(in the rows, 100 means zero)
Group, then class
[66, 90, 80, 118, 105, 66, 113, 96, 84, 124, 116, 83, 112, 116, 115, 97, 100, 103, 88, 93, 111, 127, 103, 117, 103, 105, 106, 105, 107, 105, 103, 92, 98, 108, 103, 89, 87, 114, 90, 104, 72, 96, 113, 101, 91, 76, 104, 82, 103, 115, 88, 88, 83, 129, 100, 121, 95] : Dr.(56)
[148, 104, 131, 96, 89, 107, 128, 102, 83, 78, 84, 86, 94, 89, 76, 90, 94, 106, 120, 121, 117, 112, 92, 88, 139, 114, 105, 118, 126, 96, 88, 96, 111, 75, 92, 104, 124, 89, 91, 101, 153, 109, 119, 105, 124, 136, 91, 98, 96, 70, 119, 86, 103, 107, 84, 129, 96] : FZ.(40)
[62, 125, 87, 91, 123, 91, 92, 110, 111, 121, 131, 83, 107, 107, 83, 103, 104, 95, 109, 96, 92, 105, 133, 112, 92, 98, 123, 111, 91, 80, 89, 84, 141, 104, 116, 106, 50, 101, 110, 101, 25, 88, 100, 99, 75, 103, 117, 94, 112, 80, 119, 97, 111, 117, 105, 102, 106] : Zq.(57)
[148, 83, 134, 109, 81, 93, 114, 103, 89, 103, 81, 91, 104, 85, 79, 75, 92, 108, 100, 118, 130, 110, 82, 101, 120, 124, 69, 149, 130, 125, 117, 98, 91, 88, 90, 96, 124, 92, 78, 103, 153, 137, 123, 104, 124, 123, 83, 93, 86, 81, 131, 79, 92, 100, 74, 132, 80] : FZ.(54)
[65, 125, 80, 95, 91, 87, 111, 104, 95, 122, 96, 71, 111, 113, 77, 93, 102, 111, 95, 108, 107, 121, 120, 114, 84, 101, 131, 120, 112, 76, 82, 78, 120, 105, 97, 120, 55, 110, 118, 109, 63, 94, 112, 109, 96, 86, 111, 97, 99, 97, 118, 96, 96, 140, 99, 117, 106] : Zq.(73)
[131, 70, 105, 107, 69, 88, 118, 90, 75, 89, 75, 86, 106, 102, 123, 88, 79, 104, 95, 102, 113, 131, 72, 92, 103, 125, 73, 116, 117, 123, 111, 93, 85, 100, 92, 86, 128, 106, 95, 114, 160, 122, 105, 104, 112, 63, 91, 91, 80, 108, 102, 96, 72, 109, 86, 127, 97] : FZ.(40)
[102, 92, 93, 116, 125, 67, 95, 97, 86, 119, 103, 86, 129, 105, 111, 100, 91, 102, 80, 85, 109, 109, 83, 111, 98, 109, 95, 110, 100, 125, 118, 106, 90, 102, 79, 83, 100, 109, 91, 104, 100, 115, 102, 98, 101, 75, 110, 77, 106, 115, 75, 91, 70, 119, 93, 118, 82] : Dr.(56)
[65, 101, 77, 106, 87, 79, 119, 100, 95, 131, 98, 76, 116, 113, 77, 95, 105, 115, 91, 89, 103, 131, 121, 74, 95, 102, 122, 109, 105, 73, 94, 85, 107, 114, 115, 107, 67, 122, 118, 111, 61, 93, 113, 103, 91, 71, 116, 92, 91, 97, 84, 97, 97, 143, 88, 118, 99] : Zq.(73)
[137, 88, 113, 108, 75, 87, 107, 97, 86, 84, 79, 92, 108, 99, 113, 92, 86, 119, 93, 114, 114, 103, 67, 96, 87, 124, 78, 129, 112, 140, 128, 98, 71, 97, 90, 99, 131, 120, 64, 100, 157, 134, 92, 101, 116, 83, 83, 74, 97, 102, 94, 88, 79, 99, 72, 124, 93] : FZ.(54)
[61, 119, 77, 109, 119, 87, 113, 96, 93, 119, 116, 91, 110, 108, 83, 100, 100, 103, 100, 88, 101, 110, 116, 112, 63, 93, 123, 138, 95, 88, 111, 87, 114, 114, 127, 109, 56, 95, 91, 100, 32, 95, 114, 98, 93, 92, 120, 110, 115, 88, 115, 96, 102, 118, 99, 104, 116] : Zq.(57)
[82, 71, 87, 125, 83, 59, 79, 70, 88, 122, 111, 84, 131, 108, 133, 78, 80, 99, 71, 76, 107, 126, 83, 109, 69, 110, 95, 121, 106, 138, 137, 102, 66, 115, 93, 75, 108, 125, 94, 99, 115, 134, 97, 92, 92, 52, 97, 77, 99, 133, 69, 87, 60, 106, 89, 133, 83] : Dr.(56)
[57, 112, 88, 103, 85, 82, 109, 95, 98, 125, 110, 81, 112, 119, 75, 91, 95, 122, 92, 79, 106, 126, 125, 111, 86, 95, 140, 132, 107, 73, 90, 76, 109, 115, 116, 102, 59, 126, 100, 102, 59, 83, 112, 106, 95, 85, 120, 85, 85, 103, 102, 93, 101, 134, 84, 110, 105] : Zq.(65)
[135, 87, 128, 106, 126, 98, 91, 110, 89, 91, 97, 118, 89, 84, 100, 109, 89, 91, 108, 102, 84, 85, 102, 87, 160, 77, 93, 52, 89, 112, 104, 117, 106, 75, 76, 80, 123, 104, 94, 99, 143, 100, 109, 100, 101, 154, 121, 108, 104, 113, 107, 82, 94, 90, 99, 115, 77] : RD.(53)
[51, 108, 68, 109, 109, 86, 101, 92, 109, 120, 132, 90, 112, 118, 95, 113, 107, 102, 92, 85, 102, 98, 105, 106, 67, 102, 108, 124, 90, 108, 107, 100, 94, 119, 119, 127, 67, 114, 109, 98, 46, 95, 100, 86, 88, 70, 110, 93, 99, 102, 72, 97, 99, 124, 112, 102, 157] : Zq.(57)
[108, 95, 112, 104, 72, 91, 112, 94, 94, 91, 81, 90, 107, 99, 105, 94, 88, 102, 115, 114, 95, 121, 89, 93, 109, 113, 89, 126, 109, 110, 132, 91, 100, 96, 100, 88, 113, 97, 116, 110, 125, 117, 112, 96, 109, 89, 103, 104, 103, 91, 125, 79, 91, 107, 82, 114, 105] : FZ.(40)
[144, 100, 130, 98, 73, 91, 113, 102, 88, 80, 80, 81, 104, 97, 53, 84, 87, 135, 110, 130, 114, 112, 101, 113, 106, 126, 98, 155, 131, 123, 110, 85, 98, 84, 93, 99, 109, 91, 87, 111, 133, 140, 111, 104, 126, 106, 86, 104, 97, 75, 161, 92, 109, 112, 64, 138, 108] : FZ.(40)
